Here is a tiny trained network, its code and every weight. The questions are about switching its units off for an input and a class, where a switched-off unit gives its printed mean instead of its output.

import numpy as np


def w(rows, s, z=0):
    codes = np.array(rows[::2]) - 128.0
    scale = np.full(codes.shape[1], s)
    scale[-1] = z or s
    return codes * scale


def f(y):
    return y / 2 * (1 + np.tanh(0.7978845608 * (y + 0.044715 * y**3)))


def log_softmax(a):
    a = a - a.max(-1, keepdims=True)
    return a - np.log(np.exp(a).sum(-1, keepdims=True))


def net(x, mask):
    res = np.array(x, float).reshape(1, 5) / 4 @ E
    y = f(res @ A[0][:, :-1].T + A[0][:, -1])
    res = res + np.where(mask, y, B[0][:, -1]) @ B[0][:, :-1]
    return log_softmax(res[-1] @ U[:, :-1].T + U[:, -1])


A, B = {}, {}
E = w([
[180,165,108,120,222,110],'x0',
[62,129,16,56,119,68],'x1',
[62,93,174,57,184,150],'x2',
[154,93,162,127,54,1],'x3',
[219,138,135,42,91,207],'x4',
],0.0062)
A[0] = w([
[219,133,98,179,119,170,248],'N0',
[151,118,178,147,67,139,197],'N1',
[157,159,111,131,152,144,178],'N2',
[168,145,123,122,99,139,234],'N3',
[85,129,77,111,93,125,195],'N4',
[97,122,177,179,146,52,254],'N5',
[178,133,195,126,72,160,190],'N6',
[114,119,132,113,168,142,163],'N7',
[161,109,178,129,78,149,137],'N8',
[54,126,197,87,251,168,190],'N9',
[35,116,123,146,102,160,185],'N10',
[134,107,153,188,124,62,176],'N11',
[138,120,117,64,100,127,86],'N12',
[134,121,114,164,102,142,190],'N13',
[206,149,67,180,171,154,212],'N14',
[90,144,147,97,173,144,209],'N15',
[113,146,123,132,170,145,186],'N16',
[71,114,88,145,79,148,123],'N17',
[127,136,16,21,105,116,200],'N18',
[75,128,91,122,113,138,135],'N19',
[117,148,150,163,103,108,112],'N20',
[90,126,172,179,111,48,191],'N21',
],0.012,0.0021)
B[0] = w([
[150,149,136,134,184,207,214],'N0',
[169,138,183,110,129,108,202],'N1',
[122,122,121,149,137,165,155],'N2',
[133,140,149,132,160,133,171],'N3',
[73,169,112,111,112,108,184],'N4',
[196,120,97,153,93,103,252],'N5',
[145,140,205,90,163,120,215],'N6',
[126,99,138,141,117,132,152],'N7',
[142,133,182,92,144,110,185],'N8',
[127,2,143,143,65,158,245],'N9',
[100,142,130,104,67,163,188],'N10',
[186,148,102,157,115,99,226],'N11',
[128,117,130,139,158,89,157],'N12',
[151,143,123,123,129,141,153],'N13',
[121,138,77,157,175,201,199],'N14',
[119,78,129,133,112,129,175],'N15',
[134,95,125,134,135,142,158],'N16',
[94,181,126,105,91,142,169],'N17',
[56,110,113,131,206,50,253],'N18',
[82,155,133,108,104,130,163],'N19',
[169,129,117,121,126,126,159],'N20',
[182,162,92,156,81,102,253],'N21',
],0.029,0.0068)
U = w([
[146,157,90,191,187,205,85],'0',
[61,103,69,156,188,46,115],'1',
[57,185,107,91,69,123,1],'2',
[94,2,118,154,59,140,224],'3',
[207,175,70,207,90,82,174],'4',
[181,156,214,92,144,126,168],'5',
],0.0066,0.00095)

Each question gives the input, the list of numbers given to net, and the class t.
The units are the neurons (one row each of A and B). Each row of codes is followed by its name. A weight is (code - 128) times the scale printed after its matrix; where a second scale follows, it is the last column's (A, B and U).
mask holds one flag per neuron, in row order. A switched-off neuron (its flag False) gives its mean, the last column of its row in B, instead of its output. The means were averaged over made-up inputs and are rounded, as every weight is.
A unit's drop is (log p(t) with every unit on - log p(t) with that unit switched off) / (log p(t) with every unit on - log p(t) with every unit switched off).
The circuit of an input: a set's keep is (log p(t) with only the set's units on - log p(t) with every unit switched off) / (log p(t) with every unit on - log p(t) with every unit switched off). Starting from the 12 units with the biggest drops (on a tie, the unit counted first), units are removed one at a time, each time the one whose removal leaves the highest keep (on an exact tie, the one counted first), for as long as the keep stays at least 0.8.
units of the circuit, in order: the units of the circuit, biggest drop first
most important unit: the unit with the biggest drop
top k neurons: the k neurons with the biggest drops, biggest first
drop of u: that unit's drop, to one decimal
input [-8,1,4,-2,0], class 2: most important unit -> N17
input [-2,-2,-2,-3,8], class 5: top 3 neurons -> N6, N8, N1
input [0,-6,-1,-4,-3], class 0: units of the circuit, in order -> N0, N14
input [-4,3,0,-2,-7], class 2: units of the circuit, in order -> N10, N17
input [7,-4,-1,-8,-3], class 3: top 2 neurons -> N9, N15
input [2,-6,-1,-1,-2], class 0: units of the circuit, in order -> N14, N0
input [-6,-7,7,5,-3], class 4: top 2 neurons -> N21, N5
input [-4,5,3,-4,-2], class 2: top 3 neurons -> N17, N4, N19
input [7,7,-6,-2,-8], class 1: top 2 neurons -> N18, N4
input [5,8,8,-2,-6], class 3: drop of N9 -> 1.1
input [5,7,2,-6,-2], class 3: drop of N9 -> 2.1
input [-4,4,-3,-6,7], class 1: drop of N18 -> 0.7
